Below are the code and all the weights of a small trained network. Each question names an input and a target symbol and asks about switching units off, where a switched-off unit gives its printed mean instead of its output.

import numpy as np


def w(rows, s, z=0):
    codes = np.array(rows[::2]) - 128.0
    scale = np.full(codes.shape[1], s)
    scale[-1] = z or s
    return codes * scale


def f(y):
    return y / 2 * (1 + np.tanh(0.7978845608 * (y + 0.044715 * y**3)))


def softmax(a):
    e = np.exp(a - a.max(-1, keepdims=True))
    return e / e.sum(-1, keepdims=True)


def log_softmax(a):
    a = a - a.max(-1, keepdims=True)
    return a - np.log(np.exp(a).sum(-1, keepdims=True))


def net(x, mask):
    ids = ['ΣΦΩαβδεζηθλξτψ'.index(c) for c in x.split()]
    T = len(ids)
    res = E[ids] + P[:T]
    u = 0
    for l in range(2):
        r = res
        for j in range(3):
            rows = slice(4 * j, 4 * j + 4)
            q, k, v = (r @ M[l][rows].T for M in (Q, K, V))
            z = softmax(np.where(np.tri(T) > 0, q @ k.T / 4**0.5, -1e9)) @ v
            o = O[l][rows]
            res = res + np.where(mask[u + j], z, o[:, -1]) @ o[:, :-1]
        u += 3
        y = f(res @ A[l][:, :-1].T + A[l][:, -1])
        res = res + np.where(mask[u : u + 8], y, B[l][:, -1]) @ B[l][:, :-1]
        u += 8
    return log_softmax(res[-1] @ U[:, :-1].T + U[:, -1])


Q, K, V, O, A, B = {}, {}, {}, {}, {}, {}
E = w([
[134,184,121,150,115,65,77,85],'Σ',
[148,108,194,187,150,58,132,88],'Φ',
[124,127,173,103,180,52,105,121],'Ω',
[148,164,139,134,110,102,85,126],'α',
[174,44,188,112,54,109,124,102],'β',
[153,135,183,188,197,128,127,146],'δ',
[152,125,172,93,147,148,109,162],'ε',
[146,17,209,101,147,140,159,119],'ζ',
[106,98,142,70,159,117,124,89],'η',
[162,124,142,95,64,166,94,138],'θ',
[118,92,128,158,123,138,128,52],'λ',
[89,123,115,124,216,135,132,70],'ξ',
[124,64,126,11,117,183,135,162],'τ',
[90,74,88,28,109,152,140,79],'ψ',
],0.011)
P = w([
[171,139,151,91,117,100,198,138],'0',
[51,153,204,100,97,96,145,143],'1',
[193,114,139,105,135,104,132,130],'2',
[87,72,152,132,127,109,45,139],'3',
[134,185,167,89,127,174,181,107],'4',
[6,156,191,107,105,173,105,116],'5',
[226,116,91,96,150,172,146,107],'6',
[125,55,90,119,143,177,37,115],'7',
[187,174,114,88,138,209,210,105],'8',
[124,154,195,142,18,227,129,161],'9',
],0.014)
Q[0] = w([
[191,109,86,143,176,155,100,68],'0.h1',
[117,180,159,120,63,96,152,195],'0.h1',
[194,135,112,92,144,149,171,139],'0.h1',
[140,189,189,141,149,85,156,126],'0.h1',
[81,130,106,132,136,130,141,186],'0.h2',
[148,119,198,140,148,171,108,143],'0.h2',
[97,157,100,113,108,83,155,151],'0.h2',
[93,177,100,201,117,83,174,146],'0.h2',
[48,85,208,153,120,145,58,75],'0.h3',
[178,26,43,115,153,106,76,141],'0.h3',
[149,155,248,81,244,166,97,15],'0.h3',
[226,139,110,122,106,187,50,46],'0.h3',
],0.011)
K[0] = w([
[188,101,93,115,147,113,127,122],'0.h1',
[101,178,182,132,101,148,185,124],'0.h1',
[158,130,90,109,99,121,184,156],'0.h1',
[143,163,154,137,124,74,189,128],'0.h1',
[98,104,95,117,117,101,154,136],'0.h2',
[168,134,156,119,110,93,131,114],'0.h2',
[86,141,106,132,149,155,152,146],'0.h2',
[70,113,128,114,84,107,122,169],'0.h2',
[66,112,147,161,114,155,29,127],'0.h3',
[161,62,61,126,161,105,107,155],'0.h3',
[98,110,130,106,175,252,137,74],'0.h3',
[173,124,65,133,100,210,96,101],'0.h3',
],0.014)
V[0] = w([
[101,103,114,151,138,161,131,150],'0.h1',
[163,66,101,134,125,92,146,182],'0.h1',
[225,101,95,43,145,90,69,108],'0.h1',
[138,133,129,128,145,129,123,156],'0.h1',
[4,189,78,179,82,155,241,202],'0.h2',
[72,116,135,107,124,183,187,94],'0.h2',
[134,127,66,110,172,113,89,104],'0.h2',
[113,107,43,113,68,80,248,186],'0.h2',
[161,159,99,106,113,241,153,98],'0.h3',
[163,186,146,125,159,136,69,86],'0.h3',
[11,96,109,167,120,234,73,123],'0.h3',
[165,144,46,140,74,77,88,212],'0.h3',
],0.0035)
O[0] = w([
[96,67,89,205,161,147,153,168,102],'0.h1',
[142,46,132,98,119,64,175,140,109],'0.h1',
[210,63,82,76,106,92,171,153,172],'0.h1',
[111,105,122,133,124,116,138,129,128],'0.h1',
[12,151,195,188,131,155,138,143,4],'0.h2',
[100,206,178,129,68,124,113,128,116],'0.h2',
[115,81,98,168,126,110,138,175,102],'0.h2',
[81,143,220,84,113,49,141,129,100],'0.h2',
[183,140,50,130,159,131,219,160,164],'0.h3',
[109,119,46,128,98,140,129,157,154],'0.h3',
[119,180,59,217,175,200,32,142,129],'0.h3',
[15,2,88,199,174,84,201,206,55],'0.h3',
],0.0041,0.0031)
A[0] = w([
[148,177,69,255,162,40,160,106,18],'0.n1',
[99,129,171,132,124,129,121,158,90],'0.n2',
[107,104,108,193,50,143,152,123,95],'0.n3',
[225,202,178,235,233,127,155,155,2],'0.n4',
[197,176,143,152,91,151,106,183,40],'0.n5',
[110,47,161,147,53,181,173,130,164],'0.n6',
[136,140,100,169,133,126,148,166,53],'0.n7',
[151,135,137,77,94,144,72,98,45],'0.n8',
],0.0076,0.0089)
B[0] = w([
[93,77,116,121,141,165,131,145,104],'0.n1',
[57,141,155,162,142,174,128,124,110],'0.n2',
[90,124,128,134,163,127,131,155,85],'0.n3',
[162,122,145,140,73,155,121,125,97],'0.n4',
[104,114,115,153,148,112,147,83,111],'0.n5',
[133,169,139,125,144,152,113,109,254],'0.n6',
[9,80,175,108,166,185,158,131,67],'0.n7',
[87,101,113,185,149,140,140,153,111],'0.n8',
],0.013,0.0025)
Q[1] = w([
[89,119,161,132,119,119,171,126],'1.h1',
[147,116,139,120,163,107,180,112],'1.h1',
[133,52,141,139,160,138,101,118],'1.h1',
[133,155,171,123,135,160,133,105],'1.h1',
[35,200,150,228,115,147,160,138],'1.h2',
[64,198,197,91,106,169,158,127],'1.h2',
[189,250,162,65,104,118,237,86],'1.h2',
[54,80,117,165,108,107,240,185],'1.h2',
[207,203,155,37,137,116,172,78],'1.h3',
[149,162,132,105,117,156,46,101],'1.h3',
[88,218,143,128,77,159,200,137],'1.h3',
[183,100,64,105,104,128,135,134],'1.h3',
],0.019)
K[1] = w([
[133,91,157,125,68,90,137,132],'1.h1',
[149,167,122,95,127,110,145,160],'1.h1',
[72,172,141,112,93,132,123,161],'1.h1',
[130,121,89,117,145,131,82,165],'1.h1',
[161,97,183,159,152,25,86,215],'1.h2',
[151,14,72,162,107,44,63,133],'1.h2',
[217,73,15,126,180,210,145,106],'1.h2',
[176,150,185,120,35,4,157,148],'1.h2',
[149,106,23,102,134,203,135,112],'1.h3',
[92,120,75,157,171,182,71,125],'1.h3',
[202,86,96,157,159,71,99,140],'1.h3',
[129,188,115,131,151,205,169,70],'1.h3',
],0.017)
V[1] = w([
[112,136,141,84,89,114,111,170],'1.h1',
[134,168,140,141,138,171,116,176],'1.h1',
[148,135,159,123,172,132,138,136],'1.h1',
[143,117,140,144,157,100,114,132],'1.h1',
[163,154,122,207,65,120,125,122],'1.h2',
[100,187,49,122,154,78,130,168],'1.h2',
[102,105,94,151,96,97,151,3],'1.h2',
[149,164,139,198,186,94,127,86],'1.h2',
[99,97,147,93,210,121,152,110],'1.h3',
[110,127,99,138,66,103,137,63],'1.h3',
[135,117,175,138,154,154,136,94],'1.h3',
[139,163,133,149,192,74,109,98],'1.h3',
],0.017)
O[1] = w([
[113,180,76,153,140,122,138,142,233],'1.h1',
[99,177,176,139,93,127,148,90,124],'1.h1',
[149,117,137,159,113,177,137,99,183],'1.h1',
[159,102,114,137,114,121,154,95,133],'1.h1',
[164,128,171,202,133,111,128,193,47],'1.h2',
[140,178,138,53,166,54,74,185,1],'1.h2',
[147,79,123,160,252,168,65,88,56],'1.h2',
[191,130,202,152,181,130,167,125,26],'1.h2',
[143,115,105,107,85,165,109,53,108],'1.h3',
[111,118,122,102,155,190,103,218,105],'1.h3',
[136,147,177,138,122,173,160,78,163],'1.h3',
[217,103,131,103,121,154,119,151,116],'1.h3',
],0.015,0.0068)
A[1] = w([
[21,92,150,166,120,130,91,135,54],'1.n1',
[161,118,90,139,88,129,248,90,103],'1.n2',
[127,142,142,130,184,123,115,142,82],'1.n3',
[133,143,85,79,111,93,147,118,92],'1.n4',
[60,161,158,119,87,150,110,125,51],'1.n5',
[48,129,114,181,140,167,56,111,131],'1.n6',
[126,117,145,122,135,69,160,147,2],'1.n7',
[187,127,190,119,188,152,73,93,90],'1.n8',
],0.011,0.015)
B[1] = w([
[195,201,122,121,159,155,117,147,142],'1.n1',
[127,125,147,119,146,124,94,163,253],'1.n2',
[161,109,165,125,89,172,97,92,134],'1.n3',
[150,136,185,160,134,142,137,99,182],'1.n4',
[155,81,104,161,141,81,110,106,177],'1.n5',
[133,94,162,96,123,125,148,155,175],'1.n6',
[98,93,252,65,91,105,94,114,127],'1.n7',
[104,151,140,116,149,91,132,117,170],'1.n8',
],0.022,0.026)
U = w([
[143,99,100,89,141,106,112,175,71],'Σ',
[65,79,177,114,158,72,184,188,52],'Φ',
[206,113,120,137,114,142,175,107,62],'Ω',
[185,127,92,143,113,106,245,153,178],'α',
[119,64,122,179,144,165,124,166,77],'β',
[168,92,136,183,128,173,187,167,85],'δ',
[130,194,188,112,68,153,173,133,92],'ε',
[58,145,115,148,167,168,8,158,62],'ζ',
[146,190,68,166,110,228,88,83,165],'η',
[2,172,89,150,138,131,129,189,247],'θ',
[128,137,111,214,173,179,183,99,179],'λ',
[91,177,116,69,128,85,135,113,111],'ξ',
[84,89,113,157,116,90,103,119,142],'τ',
[112,100,121,103,83,142,228,111,185],'ψ',
],0.0066,0.011)

Each question gives the input, a string of symbols that net reads in full, and the target symbol t.
The units are the heads (4 rows each of Q, K, V and O) and the neurons (one row each of A and B). Each row of codes is followed by its name. A weight is (code - 128) times the scale printed after its matrix; where a second scale follows, it is the last column's (O, A, B and U).
mask holds one flag per unit, layer by layer, with each layer's heads first. A switched-off unit (its flag False) gives its mean, the last column of its rows in O or B, instead of its output. The means were averaged over made-up inputs and are rounded, as every weight is.
A unit's drop is (log p(t) with every unit on - log p(t) with that unit switched off) / (log p(t) with every unit on - log p(t) with every unit switched off).
The circuit of an input: a set's keep is (log p(t) with only the set's units on - log p(t) with every unit switched off) / (log p(t) with every unit on - log p(t) with every unit switched off). Starting from the 12 units with the biggest drops (on a tie, the unit counted first), units are removed one at a time, each time the one whose removal leaves the highest keep (on an exact tie, the one counted first), for as long as the keep stays at least 0.8.
circuit, biggest first: the units of the circuit, biggest drop first
most important unit: the unit with the biggest drop
k most important neurons: the k neurons with the biggest drops, biggest first
top k neurons in layer l: the k neurons of layer l with the biggest drops, biggest first
heads that matter: for each layer, one digit per head in row order, 1 if its drop is at least 0.15 and else 0, layers parted by /
input α ε ε η α Ω α, target α: circuit, biggest first : 1.h2, 1.n2, 1.h3
input λ α θ α Σ α ψ ε λ ζ, target τ: most important unit : 1.n5
input α ζ α ε λ λ η ε, target Φ: heads that matter : 000 / 110
input ε Ω ψ λ α θ ξ, target ξ: heads that matter : 000 / 010
input α η λ ψ α, target ψ: 2 most important neurons : 1.n2, 1.n6
input Ω ε ψ η β θ α Σ ε ε, target ζ: heads that matter : 000 / 011
input ε λ θ ε α λ θ, target λ: heads that matter : 101 / 010
input λ ε ξ Ω Ω α β τ, target θ: heads that matter : 000 / 111
input λ ε ε η ε ζ Σ ε α, target ε: heads that matter : 001 / 010
input ε ε α ε α λ ψ ψ ε, target ψ: 2 most important neurons : 1.n2, 1.n6
input τ λ Σ λ ε ε ε δ, target τ: heads that matter : 000 / 111
input ε ε η θ ε η ψ β Σ, target ψ: heads that matter : 000 / 011
input α Σ α α, target ζ: circuit, biggest first : 1.h2, 1.n6
input δ λ λ ε, target Φ: heads that matter : 000 / 010
input ε η ε α ε Ω Ω α ε Φ, target θ: most important unit : 1.h3
input ε Σ θ ε Φ ε, target τ: heads that matter : 000 / 011
input α ζ τ ε λ ε ε Σ δ, target ε: circuit, biggest first : 1.h2, 1.n5
input ε δ ε, target ε: 2 most important neurons : 1.n5, 1.n4
input ε ψ λ ε ε α ε ε, target θ: top 2 neurons in layer 1 : 1.n4, 1.n5
input α ε λ λ ε, target λ: heads that matter : 000 / 010
input λ λ Σ Φ, target Φ: most important neuron : 1.n8
input η ψ α η ε β, target ψ: 2 most important neurons : 1.n2, 1.n6
input Φ ε λ ε Ω ε λ θ ε ε, target α: 4 most important neurons : 1.n1, 1.n2, 1.n5, 1.n6
input ε ξ α ε ε τ Σ τ, target Ω: 4 most important neurons : 1.n5, 1.n1, 1.n6, 1.n4
input α ε τ Σ λ ψ Ω, target ψ: heads that matter : 000 / 011
input Φ ζ ξ β α λ, target δ: heads that matter : 000 / 010
input Σ η λ α Σ, target λ: circuit, biggest first : 1.h2
input η β λ ε α ε ε ε, target τ: circuit, biggest first : 1.n5, 1.h1, 1.h2, 1.h3
input Ω ε ε τ η ε ψ λ α α, target Φ: 3 most important neurons : 1.n8, 1.n6, 0.n6
input ε λ Ω ε ε ε θ, target θ: heads that matter : 000 / 001
